Here is a tiny trained network, its code and every weight. The questions are about switching its units off for an input and a target symbol, where a switched-off unit gives its printed mean instead of its output.

import numpy as np


def w(rows, s, z=0):
    codes = np.array(rows[::2]) - 128.0
    scale = np.full(codes.shape[1], s)
    scale[-1] = z or s
    return codes * scale


def norm(h):
    return h / np.sqrt((h * h).mean(-1, keepdims=True) + 1e-5)


def f(y):
    return y / 2 * (1 + np.tanh(0.7978845608 * (y + 0.044715 * y**3)))


def softmax(a):
    e = np.exp(a - a.max(-1, keepdims=True))
    return e / e.sum(-1, keepdims=True)


def log_softmax(a):
    a = a - a.max(-1, keepdims=True)
    return a - np.log(np.exp(a).sum(-1, keepdims=True))


def net(x, mask):
    ids = ['βδηθξψ'.index(c) for c in x.split()]
    T = len(ids)
    res = E[ids] + P[:T]
    r = norm(res)
    for j in range(3):
        rows = slice(3 * j, 3 * j + 3)
        q, k, v = (r @ M[0][rows].T for M in (Q, K, V))
        z = softmax(np.where(np.tri(T) > 0, q @ k.T / 3**0.5, -1e9)) @ v
        o = O[0][rows]
        res = res + np.where(mask[j], z, o[:, -1]) @ o[:, :-1]
    y = f(norm(res) @ A[0][:, :-1].T + A[0][:, -1])
    res = res + np.where(mask[3:19], y, B[0][:, -1]) @ B[0][:, :-1]
    return log_softmax(norm(res)[-1] @ U[:, :-1].T + U[:, -1])


Q, K, V, O, A, B = {}, {}, {}, {}, {}, {}
E = w([
[190,150,150,158],'β',
[150,188,168,90],'δ',
[149,189,172,90],'η',
[116,75,205,190],'θ',
[217,143,111,148],'ξ',
[1,101,129,104],'ψ',
],0.0089)
P = w([
[163,89,77,77],'0',
[170,113,227,82],'1',
[167,126,203,86],'2',
[159,127,185,100],'3',
[153,146,192,113],'4',
[141,164,193,127],'5',
[129,176,183,137],'6',
[130,185,175,149],'7',
[114,196,157,155],'8',
[117,213,139,160],'9',
[118,215,121,169],'10',
[116,231,103,184],'11',
[109,255,114,187],'12',
],0.0095)
Q[0] = w([
[157,37,94,118],'head 0',
[190,121,183,103],'head 0',
[128,158,151,197],'head 0',
[128,140,138,80],'head 1',
[204,81,47,176],'head 1',
[149,76,80,86],'head 1',
[176,125,149,171],'head 2',
[174,76,141,118],'head 2',
[128,190,252,182],'head 2',
],0.014)
K[0] = w([
[108,137,195,92],'head 0',
[180,188,136,164],'head 0',
[154,131,62,86],'head 0',
[105,77,165,154],'head 1',
[114,102,140,9],'head 1',
[154,59,179,80],'head 1',
[83,150,113,135],'head 2',
[98,202,211,69],'head 2',
[84,159,92,196],'head 2',
],0.013)
V[0] = w([
[83,117,186,78],'head 0',
[199,249,123,89],'head 0',
[156,134,149,211],'head 0',
[100,112,164,219],'head 1',
[130,219,120,46],'head 1',
[29,151,170,83],'head 1',
[210,63,140,199],'head 2',
[195,173,179,113],'head 2',
[69,89,102,38],'head 2',
],0.011)
O[0] = w([
[162,234,253,173,178],'head 0',
[102,89,166,32,253],'head 0',
[209,51,82,121,152],'head 0',
[199,82,113,220,247],'head 1',
[80,107,186,78,94],'head 1',
[167,240,255,119,128],'head 1',
[185,6,134,146,214],'head 2',
[100,74,192,81,249],'head 2',
[82,184,42,198,17],'head 2',
],0.0072,0.0041)
A[0] = w([
[138,110,102,185,213],'neuron 0',
[105,106,87,167,73],'neuron 1',
[165,138,101,155,109],'neuron 2',
[162,86,3,193,2],'neuron 3',
[184,108,21,168,17],'neuron 4',
[80,109,168,154,96],'neuron 5',
[186,199,136,61,230],'neuron 6',
[80,143,153,163,188],'neuron 7',
[52,64,112,143,191],'neuron 8',
[188,107,71,33,159],'neuron 9',
[109,160,86,160,132],'neuron 10',
[112,151,159,81,123],'neuron 11',
[134,80,110,167,125],'neuron 12',
[183,137,162,154,127],'neuron 13',
[95,72,125,112,205],'neuron 14',
[55,97,161,169,250],'neuron 15',
],0.012,0.0028)
B[0] = w([
[110,171,157,176,174],'neuron 0',
[140,68,188,130,112],'neuron 1',
[152,175,135,125,130],'neuron 2',
[147,139,228,61,154],'neuron 3',
[125,169,213,35,140],'neuron 4',
[91,138,134,157,174],'neuron 5',
[185,153,67,166,243],'neuron 6',
[42,79,105,191,175],'neuron 7',
[124,127,95,204,160],'neuron 8',
[165,174,60,167,189],'neuron 9',
[203,106,89,135,118],'neuron 10',
[161,131,64,76,196],'neuron 11',
[133,141,180,156,164],'neuron 12',
[115,169,127,112,254],'neuron 13',
[146,163,58,198,201],'neuron 14',
[52,173,109,253,228],'neuron 15',
],0.0058,0.0044)
U = w([
[115,101,53,144,70],'β',
[78,162,166,72,46],'δ',
[75,157,179,73,6],'η',
[254,139,176,196,174],'θ',
[128,77,43,127,213],'ξ',
[104,253,54,193,249],'ψ',
],0.0081,0.002)

Each question gives the input, a string of symbols that net reads in full, and the target symbol t.
The units are the heads (3 rows each of Q, K, V and O) and the neurons (one row each of A and B). Each row of codes is followed by its name. A weight is (code - 128) times the scale printed after its matrix; where a second scale follows, it is the last column's (O, A, B and U).
mask holds one flag per unit, heads first, then neurons. A switched-off unit (its flag False) gives its mean, the last column of its rows in O or B, instead of its output. The means were averaged over made-up inputs and are rounded, as every weight is.
A unit's drop is (log p(t) with every unit on - log p(t) with that unit switched off) / (log p(t) with every unit on - log p(t) with every unit switched off).
The circuit of an input: a set's keep is (log p(t) with only the set's units on - log p(t) with every unit switched off) / (log p(t) with every unit on - log p(t) with every unit switched off). Starting from the 12 units with the biggest drops (on a tie, the unit counted first), units are removed one at a time, each time the one whose removal leaves the highest keep (on an exact tie, the one counted first), for as long as the keep stays at least 0.8.
units of the circuit, in order: the units of the circuit, biggest drop first
k most important neurons: the k neurons with the biggest drops, biggest first
heads that matter: for each layer, one digit per head in row order, 1 if its drop is at least 0.15 and else 0, layers parted by /
drop when u is switched off: that unit's drop, to one decimal
input β θ θ, target ξ: units of the circuit, in order : head 1; head 0
input ξ θ ξ ξ, target ξ: units of the circuit, in order : head 1
input δ δ δ, target δ: heads that matter : 000
input θ ψ ψ β ψ, target ψ: heads that matter : 000
input η δ θ, target δ: units of the circuit, in order : head 0; head 1
input θ δ θ ξ β, target ξ: units of the circuit, in order : head 0; head 1
input ψ θ δ θ θ ψ δ ψ θ, target ψ: heads that matter : 001
input ψ ψ ψ ψ, target ψ: heads that matter : 001
input θ β δ ξ θ θ θ η ψ ψ, target θ: heads that matter : 101
input ξ ξ δ, target ξ: heads that matter : 010
input η δ δ β, target δ: heads that matter : 010
input η δ ξ, target δ: heads that matter : 010
input δ ψ ξ θ η η ψ θ θ δ δ θ, target δ: heads that matter : 100
input ξ θ β θ θ ψ δ β δ δ ξ, target ξ: heads that matter : 100
input θ θ ξ β, target ξ: heads that matter : 110
input δ δ β, target η: heads that matter : 010
input η ξ δ ψ η δ, target η: units of the circuit, in order : head 1
input δ η θ η η ψ θ ψ δ β, target δ: drop when head 0 is switched off : 0.4
input θ η θ δ ξ δ δ ξ η, target ξ: drop when head 1 is switched off : 0.2
input ψ θ θ β, target ψ: drop when neuron 5 is switched off : 0.0
input δ ψ δ δ θ θ ψ ξ, target ψ: most important neuron : neuron 6
